Below is a small trained network, with its code and all its weights. Each question gives an input and a target symbol and asks what happens when units are switched off, that is, made to give their printed mean instead of their output.

import numpy as np


def w(rows, s, z=0):
    codes = np.array(rows[::2]) - 128.0
    scale = np.full(codes.shape[1], s)
    scale[-1] = z or s
    return codes * scale


def norm(h):
    return h / np.sqrt((h * h).mean(-1, keepdims=True) + 1e-5)


def f(y):
    return y / 2 * (1 + np.tanh(0.7978845608 * (y + 0.044715 * y**3)))


def softmax(a):
    e = np.exp(a - a.max(-1, keepdims=True))
    return e / e.sum(-1, keepdims=True)


def log_softmax(a):
    a = a - a.max(-1, keepdims=True)
    return a - np.log(np.exp(a).sum(-1, keepdims=True))


def net(x, mask):
    ids = ['ΛΦΩβηπτψ'.index(c) for c in x.split()]
    T = len(ids)
    res = E[ids] + P[:T]
    u = 0
    for l in range(2):
        r = norm(res)
        for j in range(3):
            rows = slice(3 * j, 3 * j + 3)
            q, k, v = (r @ M[l][rows].T for M in (Q, K, V))
            z = softmax(np.where(np.tri(T) > 0, q @ k.T / 3**0.5, -1e9)) @ v
            o = O[l][rows]
            res = res + np.where(mask[u + j], z, o[:, -1]) @ o[:, :-1]
        u += 3
        y = f(norm(res) @ A[l][:, :-1].T + A[l][:, -1])
        res = res + np.where(mask[u : u + 8], y, B[l][:, -1]) @ B[l][:, :-1]
        u += 8
    return log_softmax(norm(res)[-1] @ U[:, :-1].T + U[:, -1])


Q, K, V, O, A, B = {}, {}, {}, {}, {}, {}
E = w([
[192,167,108,89,116],'Λ',
[171,222,118,153,217],'Φ',
[213,223,160,134,104],'Ω',
[158,210,128,180,176],'β',
[246,140,99,96,113],'η',
[143,93,74,141,109],'π',
[128,109,115,77,203],'τ',
[8,196,125,131,248],'ψ',
],0.011)
P = w([
[116,64,110,164,243],'0',
[126,128,95,106,97],'1',
[110,199,12,132,146],'2',
[140,34,132,104,161],'3',
[118,121,129,109,88],'4',
[112,196,56,132,110],'5',
[114,61,164,90,92],'6',
[150,160,211,144,73],'7',
[126,219,112,149,96],'8',
],0.011)
Q[0] = w([
[78,52,217,141,140],'L0H0',
[119,78,116,101,138],'L0H0',
[115,78,157,45,69],'L0H0',
[204,176,130,41,41],'L0H1',
[88,82,105,143,200],'L0H1',
[2,105,65,149,225],'L0H1',
[197,107,230,100,131],'L0H2',
[34,146,167,134,154],'L0H2',
[201,59,178,110,158],'L0H2',
],0.0097)
K[0] = w([
[179,185,60,175,172],'L0H0',
[137,87,58,119,175],'L0H0',
[238,134,13,73,111],'L0H0',
[166,1,179,55,98],'L0H1',
[184,173,69,81,239],'L0H1',
[83,60,79,102,167],'L0H1',
[154,118,190,181,7],'L0H2',
[138,246,148,126,232],'L0H2',
[191,40,72,225,93],'L0H2',
],0.0067)
V[0] = w([
[101,159,172,77,241],'L0H0',
[126,175,93,170,47],'L0H0',
[145,40,71,139,119],'L0H0',
[160,17,114,185,76],'L0H1',
[64,255,94,145,79],'L0H1',
[123,81,211,130,147],'L0H1',
[159,82,176,123,92],'L0H2',
[168,162,132,150,116],'L0H2',
[158,156,114,74,165],'L0H2',
],0.0087)
O[0] = w([
[71,17,84,48,58,228],'L0H0',
[152,131,225,106,60,50],'L0H0',
[81,85,202,155,104,202],'L0H0',
[158,122,86,167,127,111],'L0H1',
[108,121,131,182,68,39],'L0H1',
[117,150,106,190,252,10],'L0H1',
[26,86,108,92,147,23],'L0H2',
[140,125,215,175,167,146],'L0H2',
[218,135,52,142,157,254],'L0H2',
],0.0043,0.0029)
A[0] = w([
[187,92,79,185,140,151],'L0N0',
[156,106,128,119,254,192],'L0N1',
[152,139,253,183,218,254],'L0N2',
[107,122,87,66,94,61],'L0N3',
[220,128,176,145,159,199],'L0N4',
[235,52,174,204,100,130],'L0N5',
[160,74,212,58,164,43],'L0N6',
[9,175,70,199,171,244],'L0N7',
],0.0091,0.0007)
B[0] = w([
[45,150,229,131,136,237],'L0N0',
[1,90,90,128,137,251],'L0N1',
[76,69,106,92,123,193],'L0N2',
[117,147,121,193,181,181],'L0N3',
[96,152,101,146,151,248],'L0N4',
[136,105,139,185,108,253],'L0N5',
[157,26,222,126,167,207],'L0N6',
[209,150,144,78,74,227],'L0N7',
],0.0074,0.0034)
Q[1] = w([
[174,205,44,157,94],'L1H0',
[76,144,116,119,157],'L1H0',
[186,75,133,78,138],'L1H0',
[254,137,108,86,125],'L1H1',
[96,111,182,186,149],'L1H1',
[127,53,177,122,167],'L1H1',
[186,168,134,210,193],'L1H2',
[110,141,194,110,155],'L1H2',
[157,114,60,92,51],'L1H2',
],0.0084)
K[1] = w([
[113,95,105,60,151],'L1H0',
[159,101,151,148,122],'L1H0',
[131,175,82,138,162],'L1H0',
[124,148,207,90,130],'L1H1',
[142,85,125,254,97],'L1H1',
[145,148,101,183,163],'L1H1',
[184,88,190,153,63],'L1H2',
[142,186,116,201,114],'L1H2',
[143,146,230,63,169],'L1H2',
],0.0098)
V[1] = w([
[99,132,42,102,60],'L1H0',
[195,117,133,127,71],'L1H0',
[137,91,160,85,85],'L1H0',
[69,148,180,91,84],'L1H1',
[80,162,151,44,101],'L1H1',
[137,89,255,40,177],'L1H1',
[151,129,187,107,160],'L1H2',
[132,208,172,102,186],'L1H2',
[166,71,130,166,157],'L1H2',
],0.0076)
O[1] = w([
[166,138,181,144,125,177],'L1H0',
[175,177,104,87,82,3],'L1H0',
[50,100,49,202,131,71],'L1H0',
[119,86,102,114,79,103],'L1H1',
[87,161,224,132,114,123],'L1H1',
[113,152,77,60,122,52],'L1H1',
[254,153,157,153,192,88],'L1H2',
[177,188,188,106,134,100],'L1H2',
[131,114,108,139,217,140],'L1H2',
],0.0069,0.0032)
A[1] = w([
[3,191,169,77,134,50],'L1N0',
[84,206,126,205,145,128],'L1N1',
[188,1,180,12,38,170],'L1N2',
[120,80,86,162,70,150],'L1N3',
[186,157,121,100,61,251],'L1N4',
[137,9,191,136,137,235],'L1N5',
[47,210,91,24,98,65],'L1N6',
[66,26,196,36,170,11],'L1N7',
],0.0088,0.0016)
B[1] = w([
[229,136,58,94,132,171],'L1N0',
[68,83,109,212,107,199],'L1N1',
[102,137,45,189,189,219],'L1N2',
[201,173,163,91,121,149],'L1N3',
[90,128,148,53,195,189],'L1N4',
[215,70,153,99,105,254],'L1N5',
[175,103,116,49,34,186],'L1N6',
[120,9,255,159,143,241],'L1N7',
],0.0087,0.0059)
U = w([
[51,27,172,97,153,251],'Λ',
[173,68,196,165,39,125],'Φ',
[234,126,155,142,169,37],'Ω',
[79,179,230,118,104,185],'β',
[117,176,138,114,246,27],'η',
[41,123,123,237,108,24],'π',
[101,83,35,115,102,78],'τ',
[120,117,172,18,16,130],'ψ',
],0.011,0.0023)

Each question gives the input, a string of symbols that net reads in full, and the target symbol t.
The units are the heads (3 rows each of Q, K, V and O) and the neurons (one row each of A and B). Each row of codes is followed by its name. A weight is (code - 128) times the scale printed after its matrix; where a second scale follows, it is the last column's (O, A, B and U).
mask holds one flag per unit, layer by layer, with each layer's heads first. A switched-off unit (its flag False) gives its mean, the last column of its rows in O or B, instead of its output. The means were averaged over made-up inputs and are rounded, as every weight is.
A unit's drop is (log p(t) with every unit on - log p(t) with that unit switched off) / (log p(t) with every unit on - log p(t) with every unit switched off).
The circuit of an input: a set's keep is (log p(t) with only the set's units on - log p(t) with every unit switched off) / (log p(t) with every unit on - log p(t) with every unit switched off). Starting from the 12 units with the biggest drops (on a tie, the unit counted first), units are removed one at a time, each time the one whose removal leaves the highest keep (on an exact tie, the one counted first), for as long as the keep stays at least 0.8.
circuit, biggest first: the units of the circuit, biggest drop first
top k neurons: the k neurons with the biggest drops, biggest first
k most important neurons of layer l: the k neurons of layer l with the biggest drops, biggest first
which heads matter: for each layer, one digit per head in row order, 1 if its drop is at least 0.15 and else 0, layers parted by /
input Φ π Φ, target π: circuit, biggest first	L1N1
input Ω π η π η Φ Λ ψ π, target ψ: 2 most important neurons of layer 1	L1N6, L1N2
input Φ π Φ ψ Ω Ω Ω, target Ω: 3 most important neurons of layer 0	L0N1, L0N0, L0N6
input ψ η β, target ψ: circuit, biggest first	L0N7, L0H0, L1N6
input ψ Λ Φ, target ψ: 2 most important neurons of layer 0	L0N7, L0N5
input η π Λ, target π: top 3 neurons	L1N1, L0N7, L0N6
input η Ω τ, target τ: circuit, biggest first	L0N6, L1N7
input Ω τ β, target τ: circuit, biggest first	L0H0, L1N6
input τ π Φ Ω π Λ, target π: circuit, biggest first	L0H0, L1N5
input π Φ Ω Λ η τ η ψ Ω, target ψ: top 2 neurons	L1N6, L1N2
input β τ Ω Ω Ω η β τ π, target τ: top 2 neurons	L0N3, L0N6
input π η η ψ η Λ ψ Φ η, target ψ: circuit, biggest first	L1H1, L0N7
input τ η ψ, target ψ: circuit, biggest first	L0N7, L1N6
input η π Ω, target π: circuit, biggest first	L1N1
input ψ τ Φ η β Λ η η, target Ω: top 3 neurons	L0N5, L1N7, L0N1
input Λ η π, target π: 2 most important neurons of layer 0	L0N0, L0N6
input β τ η π Λ η, target π: which heads matter	100 / 000
input η β β τ π β, target τ: top 2 neurons	L0N6, L1N7
input π η Ω Λ β η η Λ Ω, target η: which heads matter	000 / 001
input Ω τ Λ Ω π Φ, target π: which heads matter	101 / 100
input Ω Ω ψ ψ τ Λ, target ψ: circuit, biggest first	L1H1
input β Φ η β Λ β, target β: 2 most important neurons of layer 1	L1N2, L1N0
input Ω Λ ψ η π π π Ω η, target π: which heads matter	010 / 000
input Λ η Φ Λ β η π Φ Ω, target π: top 3 neurons	L1N1, L0N7, L0N4
input τ π Ω, target τ: which heads matter	100 / 001
input Ω η Ω η η τ ψ ψ Ω, target ψ: which heads matter	000 / 010
input η η Φ ψ π Λ Λ τ π, target τ: which heads matter	000 / 111
input η β Λ β β, target π: top 2 neurons	L0N6, L0N7
